Here is a tiny trained network, its code and every weight. The questions are about switching its units off for an input and a class, where a switched-off unit gives its printed mean instead of its output.

import numpy as np


def w(rows, s, z=0):
    codes = np.array(rows[::2]) - 128.0
    scale = np.full(codes.shape[1], s)
    scale[-1] = z or s
    return codes * scale


def norm(h):
    return h / np.sqrt((h * h).mean(-1, keepdims=True) + 1e-5)


def f(y):
    return y / 2 * (1 + np.tanh(0.7978845608 * (y + 0.044715 * y**3)))


def log_softmax(a):
    a = a - a.max(-1, keepdims=True)
    return a - np.log(np.exp(a).sum(-1, keepdims=True))


def net(x, mask):
    res = np.array(x, float).reshape(1, 8) / 4 @ E
    u = 0
    for l in range(3):
        y = f(norm(res) @ A[l][:, :-1].T + A[l][:, -1])
        res = res + np.where(mask[u : u + 12], y, B[l][:, -1]) @ B[l][:, :-1]
        u += 12
    return log_softmax(norm(res)[-1] @ U[:, :-1].T + U[:, -1])


A, B = {}, {}
E = w([
[104,108,131,203,71,133,120,168,143,173],'x0',
[87,97,110,166,145,128,117,102,76,132],'x1',
[121,191,68,137,84,77,123,103,120,132],'x2',
[121,106,106,139,133,143,127,120,125,93],'x3',
[104,128,89,136,145,150,123,115,114,160],'x4',
[71,55,103,85,159,66,111,144,173,127],'x5',
[112,136,96,119,135,152,123,120,127,155],'x6',
[145,100,141,153,143,153,123,2,190,157],'x7',
],0.0096)
A[0] = w([
[158,72,149,169,65,132,112,65,151,182,138],'L0N0',
[94,126,143,156,125,139,131,217,120,151,183],'L0N1',
[160,150,192,134,81,203,160,98,60,118,184],'L0N2',
[86,175,133,108,75,194,115,102,95,163,123],'L0N3',
[113,152,121,85,171,107,168,207,12,86,192],'L0N4',
[184,177,64,149,194,129,88,130,114,206,190],'L0N5',
[82,191,111,37,175,130,115,82,103,103,51],'L0N6',
[100,104,103,143,147,91,148,141,145,135,76],'L0N7',
[91,174,108,104,142,150,72,103,131,116,149],'L0N8',
[102,254,181,169,119,195,131,128,95,113,98],'L0N9',
[122,157,65,123,108,109,152,223,85,112,4],'L0N10',
[111,81,121,78,95,81,108,135,119,117,149],'L0N11',
],0.0072,0.0017)
B[0] = w([
[54,149,188,116,102,173,133,126,184,37,216],'L0N0',
[108,142,165,119,144,212,173,108,216,85,199],'L0N1',
[198,44,162,125,122,72,90,155,140,80,229],'L0N2',
[230,100,150,205,140,136,149,154,114,61,172],'L0N3',
[95,145,191,141,128,165,86,41,124,143,254],'L0N4',
[125,127,155,117,145,125,123,135,180,102,180],'L0N5',
[115,68,127,135,158,93,178,156,44,120,190],'L0N6',
[183,138,100,66,69,98,50,217,145,159,146],'L0N7',
[165,179,222,190,96,85,150,152,169,75,152],'L0N8',
[152,73,33,158,140,119,45,198,115,118,229],'L0N9',
[33,225,176,138,126,161,87,98,140,76,211],'L0N10',
[122,143,101,141,134,151,2,164,151,206,172],'L0N11',
],0.0064,0.0046)
A[1] = w([
[139,213,55,181,47,55,134,70,90,115,52],'L1N0',
[77,127,129,158,2,171,171,175,133,190,8],'L1N1',
[108,211,53,136,59,12,115,80,152,70,59],'L1N2',
[178,181,115,51,187,153,78,63,77,98,27],'L1N3',
[120,119,140,159,93,108,78,80,120,60,113],'L1N4',
[136,135,177,93,137,136,167,135,141,72,168],'L1N5',
[179,148,141,91,206,55,132,136,30,162,61],'L1N6',
[172,104,65,146,106,74,140,192,99,176,156],'L1N7',
[130,108,106,168,6,203,123,172,143,160,140],'L1N8',
[148,97,132,153,100,101,151,27,167,131,148],'L1N9',
[75,121,173,121,170,122,157,82,127,117,107],'L1N10',
[77,117,113,102,161,74,88,91,158,156,202],'L1N11',
],0.0074,0.0015)
B[1] = w([
[186,46,184,21,150,188,190,182,135,212,231],'L1N0',
[80,119,97,135,96,94,201,101,131,81,191],'L1N1',
[73,61,144,99,163,208,139,90,24,241,254],'L1N2',
[120,130,73,151,40,83,171,99,210,72,207],'L1N3',
[179,199,110,112,139,137,142,105,172,206,234],'L1N4',
[3,176,89,189,164,168,170,102,84,173,187],'L1N5',
[74,107,92,149,79,91,182,77,198,90,177],'L1N6',
[111,152,208,124,147,128,42,90,88,132,126],'L1N7',
[144,99,88,133,106,17,165,78,139,76,230],'L1N8',
[80,210,128,136,188,170,48,107,123,107,215],'L1N9',
[180,184,164,98,24,158,210,131,147,123,186],'L1N10',
[250,159,123,171,109,139,57,197,202,106,226],'L1N11',
],0.0065,0.0045)
A[2] = w([
[254,184,122,179,141,124,165,103,69,104,144],'L2N0',
[99,81,168,131,121,109,215,83,144,117,152],'L2N1',
[123,135,148,128,136,166,202,182,124,157,207],'L2N2',
[149,102,133,62,114,159,113,110,129,124,113],'L2N3',
[107,146,94,94,133,60,187,64,135,74,157],'L2N4',
[141,36,168,146,164,190,190,162,133,138,218],'L2N5',
[112,121,110,106,200,27,69,190,182,159,204],'L2N6',
[78,158,161,174,170,96,125,220,60,77,156],'L2N7',
[167,168,142,191,212,129,106,24,214,143,30],'L2N8',
[98,90,89,96,53,126,124,110,126,238,159],'L2N9',
[74,109,238,121,148,169,155,77,146,150,147],'L2N10',
[92,91,115,215,83,38,165,135,146,137,6],'L2N11',
],0.0085,0.0018)
B[2] = w([
[125,88,107,181,172,66,41,198,165,129,214],'L2N0',
[129,117,82,81,117,78,226,199,95,103,198],'L2N1',
[201,125,169,156,166,129,118,63,85,162,158],'L2N2',
[151,72,123,103,90,87,130,253,111,136,152],'L2N3',
[100,82,80,220,37,112,211,143,165,119,188],'L2N4',
[208,133,41,27,186,89,174,157,39,139,202],'L2N5',
[219,122,166,244,176,116,86,115,91,54,201],'L2N6',
[66,175,147,56,106,159,80,41,219,205,172],'L2N7',
[36,186,182,106,67,145,70,152,95,147,254],'L2N8',
[247,148,89,69,164,115,190,155,75,113,196],'L2N9',
[146,113,96,111,181,149,166,106,90,175,228],'L2N10',
[89,113,72,146,86,82,165,75,154,63,175],'L2N11',
],0.0069,0.0065)
U = w([
[13,173,208,114,110,209,67,94,138,146,147],'0',
[180,68,134,209,153,90,2,190,132,95,125],'1',
[170,71,116,68,167,154,168,162,51,177,226],'2',
[68,67,92,165,54,84,191,113,153,71,7],'3',
],0.012,0.0021)

Each question gives the input, the list of numbers given to net, and the class t.
The units are the neurons (one row each of A and B). Each row of codes is followed by its name. A weight is (code - 128) times the scale printed after its matrix; where a second scale follows, it is the last column's (A, B and U).
mask holds one flag per neuron, layer by layer. A switched-off neuron (its flag False) gives its mean, the last column of its row in B, instead of its output. The means were averaged over made-up inputs and are rounded, as every weight is.
A unit's drop is (log p(t) with every unit on - log p(t) with that unit switched off) / (log p(t) with every unit on - log p(t) with every unit switched off).
The circuit of an input: a set's keep is (log p(t) with only the set's units on - log p(t) with every unit switched off) / (log p(t) with every unit on - log p(t) with every unit switched off). Starting from the 12 units with the biggest drops (on a tie, the unit counted first), units are removed one at a time, each time the one whose removal leaves the highest keep (on an exact tie, the one counted first), for as long as the keep stays at least 0.8.
units of the circuit, in order: the units of the circuit, biggest drop first
k most important neurons: the k neurons with the biggest drops, biggest first
k most important neurons of layer l: the k neurons of layer l with the biggest drops, biggest first
drop when u is switched off: that unit's drop, to one decimal
input [6,1,3,-1,6,-5,6,2], class 3: units of the circuit, in order : L1N8
input [5,0,-4,-2,0,-3,-4,0], class 3: units of the circuit, in order : L1N8, L2N11
input [5,-3,6,-2,-2,2,-1,-5], class 2: 2 most important neurons : L1N2, L2N9
input [5,-5,7,-6,3,-2,-8,-6], class 2: 2 most important neurons of layer 2 : L2N9, L2N8
input [2,5,-1,-7,3,-3,7,2], class 1: units of the circuit, in order : L0N3, L2N0
input [-1,-1,7,1,-5,0,-4,-6], class 2: 3 most important neurons : L1N2, L1N0, L0N0
input [6,0,-4,2,6,-2,-6,-6], class 0: 3 most important neurons of layer 1 : L1N3, L1N0, L1N6
input [2,8,4,0,-8,-6,-8,6], class 0: 2 most important neurons : L1N9, L2N8
input [7,-7,-2,-1,8,-4,4,-4], class 3: 2 most important neurons : L1N8, L1N1
input [1,-2,5,-8,3,-6,-7,4], class 1: 4 most important neurons : L0N2, L0N3, L0N9, L2N0
input [7,4,7,3,-4,-7,-5,5], class 1: 3 most important neurons : L2N0, L0N2, L0N3
input [-7,8,-3,7,4,6,-3,-4], class 3: 2 most important neurons : L1N6, L0N9
input [1,-4,-8,-6,1,-8,-7,1], class 1: 2 most important neurons of layer 0 : L0N9, L0N2
input [4,2,4,6,-1,-2,6,3], class 2: 4 most important neurons : L1N0, L0N1, L1N2, L0N4
input [-6,-5,3,-8,2,4,-5,4], class 3: 2 most important neurons : L0N6, L1N6
input [-7,-4,-1,6,4,3,-4,8], class 0: units of the circuit, in order : L2N8
input [-2,7,-5,5,-2,-4,-7,8], class 0: 3 most important neurons : L1N9, L2N8, L1N0
input [5,-8,8,0,0,-4,2,7], class 2: 2 most important neurons : L1N0, L1N2
input [-7,8,-5,6,4,-8,6,-8], class 0: 2 most important neurons of layer 0 : L0N10, L0N4
input [8,-2,-5,8,4,-8,1,4], class 1: units of the circuit, in order : L0N2
input [-7,-4,6,-5,3,8,-4,4], class 1: 3 most important neurons : L1N11, L2N6, L0N11
input [5,-7,-3,-1,4,0,-5,4], class 3: units of the circuit, in order : L1N8, L1N11
input [-4,-2,-8,1,-5,5,-8,6], class 2: 2 most important neurons : L2N5, L0N4
input [3,5,5,-2,1,-7,3,-3], class 1: 2 most important neurons of layer 0 : L0N3, L0N9
input [0,-1,7,5,-5,3,7,-8], class 0: drop when L0N10 is switched off : 1.2
input [-3,-4,1,4,5,6,-5,8], class 0: drop when L2N8 is switched off : 0.1
